Below are the code and all the weights of a small trained network. Each question names an input and a target symbol and asks about switching units off, where a switched-off unit gives its printed mean instead of its output.

import numpy as np


def w(rows, s, z=0):
    codes = np.array(rows[::2]) - 128.0
    scale = np.full(codes.shape[1], s)
    scale[-1] = z or s
    return codes * scale


def f(y):
    return np.maximum(y, 0)


def softmax(a):
    e = np.exp(a - a.max(-1, keepdims=True))
    return e / e.sum(-1, keepdims=True)


def log_softmax(a):
    a = a - a.max(-1, keepdims=True)
    return a - np.log(np.exp(a).sum(-1, keepdims=True))


def net(x, mask):
    ids = ['ΞΦαβζηθλω'.index(c) for c in x.split()]
    T = len(ids)
    res = E[ids] + P[:T]
    r = res
    for j in range(3):
        rows = slice(4 * j, 4 * j + 4)
        q, k, v = (r @ M[0][rows].T for M in (Q, K, V))
        z = softmax(np.where(np.tri(T) > 0, q @ k.T / 4**0.5, -1e9)) @ v
        o = O[0][rows]
        res = res + np.where(mask[j], z, o[:, -1]) @ o[:, :-1]
    y = f(res @ A[0][:, :-1].T + A[0][:, -1])
    res = res + np.where(mask[3:7], y, B[0][:, -1]) @ B[0][:, :-1]
    return log_softmax(res[-1] @ U[:, :-1].T + U[:, -1])


Q, K, V, O, A, B = {}, {}, {}, {}, {}, {}
E = w([
[130,203,89,105,172],'Ξ',
[206,204,135,94,136],'Φ',
[88,100,69,160,98],'α',
[142,117,168,203,165],'β',
[18,185,77,163,134],'ζ',
[138,138,237,226,96],'η',
[172,112,106,146,5],'θ',
[135,227,184,132,69],'λ',
[60,88,212,125,85],'ω',
],0.019)
P = w([
[95,105,163,146,255],'0',
[111,149,96,187,144],'1',
[118,159,81,181,119],'2',
[113,163,88,150,96],'3',
[97,165,99,120,80],'4',
[97,137,119,127,114],'5',
],0.0085)
Q[0] = w([
[126,134,132,82,186],'h1',
[133,86,63,113,100],'h1',
[157,160,147,105,132],'h1',
[121,125,116,92,61],'h1',
[227,45,114,146,97],'h2',
[29,105,242,185,62],'h2',
[4,74,111,201,108],'h2',
[154,99,213,253,28],'h2',
[133,201,76,205,155],'h3',
[132,170,135,110,159],'h3',
[92,159,154,203,121],'h3',
[172,140,139,87,141],'h3',
],0.015)
K[0] = w([
[121,99,163,135,93],'h1',
[134,177,167,181,146],'h1',
[148,101,103,146,120],'h1',
[157,121,116,218,169],'h1',
[170,69,163,63,133],'h2',
[63,70,208,148,137],'h2',
[84,68,115,147,106],'h2',
[140,38,254,144,106],'h2',
[111,80,140,13,177],'h3',
[106,138,144,102,109],'h3',
[123,120,183,136,162],'h3',
[120,136,120,121,73],'h3',
],0.016)
V[0] = w([
[175,109,25,155,165],'h1',
[139,166,130,196,187],'h1',
[139,180,126,87,133],'h1',
[251,105,144,149,122],'h1',
[234,105,131,209,139],'h2',
[44,88,131,94,227],'h2',
[135,86,70,203,74],'h2',
[167,167,130,119,149],'h2',
[145,200,77,213,144],'h3',
[162,150,60,202,69],'h3',
[101,201,158,114,83],'h3',
[44,141,102,119,160],'h3',
],0.011)
O[0] = w([
[185,51,64,176,182,114],'h1',
[125,131,176,186,203,254],'h1',
[214,206,74,180,99,117],'h1',
[209,80,158,72,147,107],'h1',
[107,54,166,23,141,201],'h2',
[146,156,36,128,157,144],'h2',
[38,95,172,93,150,139],'h2',
[144,79,136,139,74,132],'h2',
[157,196,95,3,210,251],'h3',
[199,165,92,211,175,117],'h3',
[127,21,91,164,209,138],'h3',
[174,79,173,93,115,149],'h3',
],0.0071,0.0079)
A[0] = w([
[140,103,251,160,130,2],'n1',
[78,41,60,40,136,171],'n2',
[74,100,145,184,52,134],'n3',
[255,83,150,12,132,118],'n4',
],0.0082,0.0097)
B[0] = w([
[33,102,67,209,70,164],'n1',
[123,115,90,33,57,203],'n2',
[245,111,53,112,139,166],'n3',
[156,102,172,246,110,253],'n4',
],0.011,0.0056)
U = w([
[118,24,165,129,254,225],'Ξ',
[47,70,135,248,82,23],'Φ',
[134,233,221,105,76,153],'α',
[87,52,14,57,139,135],'β',
[214,118,46,107,229,112],'ζ',
[130,119,111,174,127,1],'η',
[191,88,136,227,152,26],'θ',
[74,143,81,212,141,44],'λ',
[206,35,44,143,17,161],'ω',
],0.007,0.0059)

Each question gives the input, a string of symbols that net reads in full, and the target symbol t.
The units are the heads (4 rows each of Q, K, V and O) and the neurons (one row each of A and B). Each row of codes is followed by its name. A weight is (code - 128) times the scale printed after its matrix; where a second scale follows, it is the last column's (O, A, B and U).
mask holds one flag per unit, heads first, then neurons. A switched-off unit (its flag False) gives its mean, the last column of its rows in O or B, instead of its output. The means were averaged over made-up inputs and are rounded, as every weight is.
A unit's drop is (log p(t) with every unit on - log p(t) with that unit switched off) / (log p(t) with every unit on - log p(t) with every unit switched off).
The circuit of an input: a set's keep is (log p(t) with only the set's units on - log p(t) with every unit switched off) / (log p(t) with every unit on - log p(t) with every unit switched off). Starting from all 7 units, units are removed one at a time, each time the one whose removal leaves the highest keep (on an exact tie, the one counted first), for as long as the keep stays at least 0.8.
units of the circuit, in order: the units of the circuit, biggest drop first
most important unit: the unit with the biggest drop
k most important neurons: the k neurons with the biggest drops, biggest first
heads that matter: for each layer, one digit per head in row order, 1 if its drop is at least 0.15 and else 0, layers parted by /
drop when u is switched off: that unit's drop, to one decimal
input β β β β η, target Φ: units of the circuit, in order	(n1 h2)
input β Φ Φ, target θ: heads that matter	110
input ω Φ β Ξ, target ω: units of the circuit, in order	(h3 n3)
input ω λ η, target ω: units of the circuit, in order	(n3 h3)
input Ξ θ β θ Φ Ξ, target ω: heads that matter	101
input λ β β λ, target Ξ: heads that matter	101
input β β ω, target α: units of the circuit, in order	(h3)
input β λ λ β α β, target β: units of the circuit, in order	(h2 h1 n2)
input λ ζ Ξ Φ η, target Φ: heads that matter	010
input λ λ β λ, target Ξ: units of the circuit, in order	(h3 h1)
input η θ β ω, target β: 3 most important neurons	(n2 n4 n1)
input β α β, target β: 2 most important neurons	(n2 n4)
input β Φ Φ β, target θ: 2 most important neurons	(n4 n2)
input β β β β η β, target Φ: most important unit	n1
input λ β Φ α β ζ, target λ: drop when h2 is switched off	1.8
input Ξ β α, target β: drop when n2 is switched off	0.6
input β Ξ λ β θ β, target ω: drop when h3 is switched off	0.0
input η λ θ β ζ ζ, target λ: drop when h2 is switched off	1.4
